Here is a tiny trained network, its code and every weight. The questions are about switching its units off for an input and a class, where a switched-off unit gives its printed mean instead of its output.

import numpy as np


def w(rows, s, z=0):
    codes = np.array(rows[::2]) - 128.0
    scale = np.full(codes.shape[1], s)
    scale[-1] = z or s
    return codes * scale


def f(y):
    return np.maximum(y, 0)


def log_softmax(a):
    a = a - a.max(-1, keepdims=True)
    return a - np.log(np.exp(a).sum(-1, keepdims=True))


def net(x, mask):
    res = np.array(x, float).reshape(1, 4) / 4 @ E
    y = f(res @ A[0][:, :-1].T + A[0][:, -1])
    res = res + np.where(mask, y, B[0][:, -1]) @ B[0][:, :-1]
    return log_softmax(res[-1] @ U[:, :-1].T + U[:, -1])


A, B = {}, {}
E = w([
[134,129,124,132,120,111],'x0',
[9,140,92,141,129,94],'x1',
[146,138,66,33,78,145],'x2',
[143,142,129,68,230,87],'x3',
],0.012)
A[0] = w([
[127,134,176,199,162,127,25],'n1',
[123,117,153,141,130,115,57],'n2',
[6,103,92,118,137,84,106],'n3',
[159,107,155,139,137,135,109],'n4',
[137,108,128,85,192,81,68],'n5',
[137,113,111,88,188,80,76],'n6',
[89,126,122,116,157,168,24],'n7',
[121,138,147,97,104,122,54],'n8',
[118,123,158,118,113,138,111],'n9',
[125,137,98,65,89,143,8],'n10',
[175,120,156,173,42,184,94],'n11',
[131,136,141,163,78,155,52],'n12',
[185,148,143,123,136,170,85],'n13',
[147,155,128,95,212,96,63],'n14',
[55,141,120,128,135,106,132],'n15',
[141,137,80,139,134,141,55],'n16',
[205,129,152,133,130,161,120],'n17',
[129,143,111,80,103,142,49],'n18',
[92,120,119,131,137,120,105],'n19',
[151,135,132,68,247,61,60],'n20',
[120,115,119,166,76,149,72],'n21',
[130,135,158,218,180,112,26],'n22',
[139,125,124,157,143,130,31],'n23',
[128,121,122,134,121,113,42],'n24',
[120,132,128,163,74,145,42],'n25',
[78,132,117,102,113,116,91],'n26',
[126,112,162,194,156,115,39],'n27',
[111,108,158,139,55,140,76],'n28',
[80,141,106,194,49,180,67],'n29',
[135,145,135,161,141,113,43],'n30',
[27,147,102,131,126,89,153],'n31',
[235,114,156,130,130,136,134],'n32',
[113,118,147,101,143,138,35],'n33',
[116,149,163,89,138,138,67],'n34',
[132,138,81,24,75,161,50],'n35',
[114,105,110,37,76,122,4],'n36',
[102,129,120,125,120,86,103],'n37',
[132,129,153,231,179,130,35],'n38',
[186,143,145,125,135,148,110],'n39',
[191,147,150,139,131,136,143],'n40',
[222,98,131,138,139,133,131],'n41',
],0.018,0.0036)
B[0] = w([
[182,51,132,132,121,60,192],'n1',
[135,95,143,109,115,117,143],'n2',
[143,243,221,126,142,146,246],'n3',
[142,156,157,100,129,124,159],'n4',
[61,94,86,121,122,175,197],'n5',
[81,97,81,136,124,179,194],'n6',
[126,164,130,115,139,121,145],'n7',
[141,93,145,146,138,127,140],'n8',
[129,142,114,130,107,136,137],'n9',
[188,52,137,141,116,82,186],'n10',
[38,129,64,153,151,198,220],'n11',
[87,114,80,79,116,150,175],'n12',
[132,185,182,151,136,129,176],'n13',
[64,112,49,136,129,167,207],'n14',
[128,185,195,142,153,129,199],'n15',
[155,109,138,153,127,139,136],'n16',
[133,209,176,83,142,135,193],'n17',
[166,73,136,108,121,88,170],'n18',
[131,167,156,120,111,125,160],'n19',
[41,115,5,136,119,195,251],'n20',
[79,122,74,132,130,145,182],'n21',
[189,27,142,132,109,60,205],'n22',
[148,121,131,132,126,115,139],'n23',
[113,121,145,168,135,135,129],'n24',
[98,107,90,160,139,164,176],'n25',
[141,157,176,132,141,131,173],'n26',
[196,73,122,129,104,80,186],'n27',
[84,130,64,94,106,160,185],'n28',
[39,130,48,133,147,197,229],'n29',
[150,92,132,113,129,119,147],'n30',
[133,233,203,110,156,135,234],'n31',
[137,243,199,141,148,122,212],'n32',
[124,139,109,135,121,131,138],'n33',
[106,128,106,149,126,123,145],'n34',
[223,33,129,128,103,28,232],'n35',
[197,49,132,135,106,71,197],'n36',
[129,147,157,114,136,139,159],'n37',
[224,57,118,124,95,67,208],'n38',
[122,155,199,123,144,143,175],'n39',
[119,183,178,111,134,125,177],'n40',
[131,200,209,143,148,140,197],'n41',
],0.027,0.017)
U = w([
[86,209,246,90,176,133,254],'0',
[2,86,64,114,137,185,165],'1',
[167,22,164,102,99,41,18],'2',
],0.0086,0.00093)

Each question gives the input, the list of numbers given to net, and the class t.
The units are the neurons (one row each of A and B). Each row of codes is followed by its name. A weight is (code - 128) times the scale printed after its matrix; where a second scale follows, it is the last column's (A, B and U).
mask holds one flag per neuron, in row order. A switched-off neuron (its flag False) gives its mean, the last column of its row in B, instead of its output. The means were averaged over made-up inputs and are rounded, as every weight is.
A unit's drop is (log p(t) with every unit on - log p(t) with that unit switched off) / (log p(t) with every unit on - log p(t) with every unit switched off).
The circuit of an input: a set's keep is (log p(t) with only the set's units on - log p(t) with every unit switched off) / (log p(t) with every unit on - log p(t) with every unit switched off). Starting from the 12 units with the biggest drops (on a tie, the unit counted first), units are removed one at a time, each time the one whose removal leaves the highest keep (on an exact tie, the one counted first), for as long as the keep stays at least 0.8.
circuit, biggest first: the units of the circuit, biggest drop first
top k neurons: the k neurons with the biggest drops, biggest first
drop of u: that unit's drop, to one decimal
input [0,-3,7,5], class 2: circuit, biggest first => n35
input [-5,4,4,-4], class 0: top 2 neurons => n20, n3
input [7,-7,-4,8], class 1: top 3 neurons => n20, n14, n5
input [8,6,7,6], class 2: top 4 neurons => n35, n36, n10, n32
input [6,8,8,6], class 0: top 2 neurons => n3, n31
input [2,-5,2,-6], class 1: top 2 neurons => n11, n3
input [8,-6,-8,-4], class 2: top 2 neurons => n38, n22
input [6,6,6,3], class 0: top 4 neurons => n3, n31, n38, n22
input [-7,6,6,-2], class 0: top 3 neurons => n3, n31, n38
input [6,-2,-4,4], class 1: top 4 neurons => n20, n35, n14, n36
input [-5,-4,1,5], class 1: top 3 neurons => n20, n3, n31
input [-6,-5,-4,7], class 1: drop of n20 => 2.8
input [8,8,7,-4], class 0: drop of n3 => 2.2
input [-5,8,-4,-7], class 0: circuit, biggest first => n31
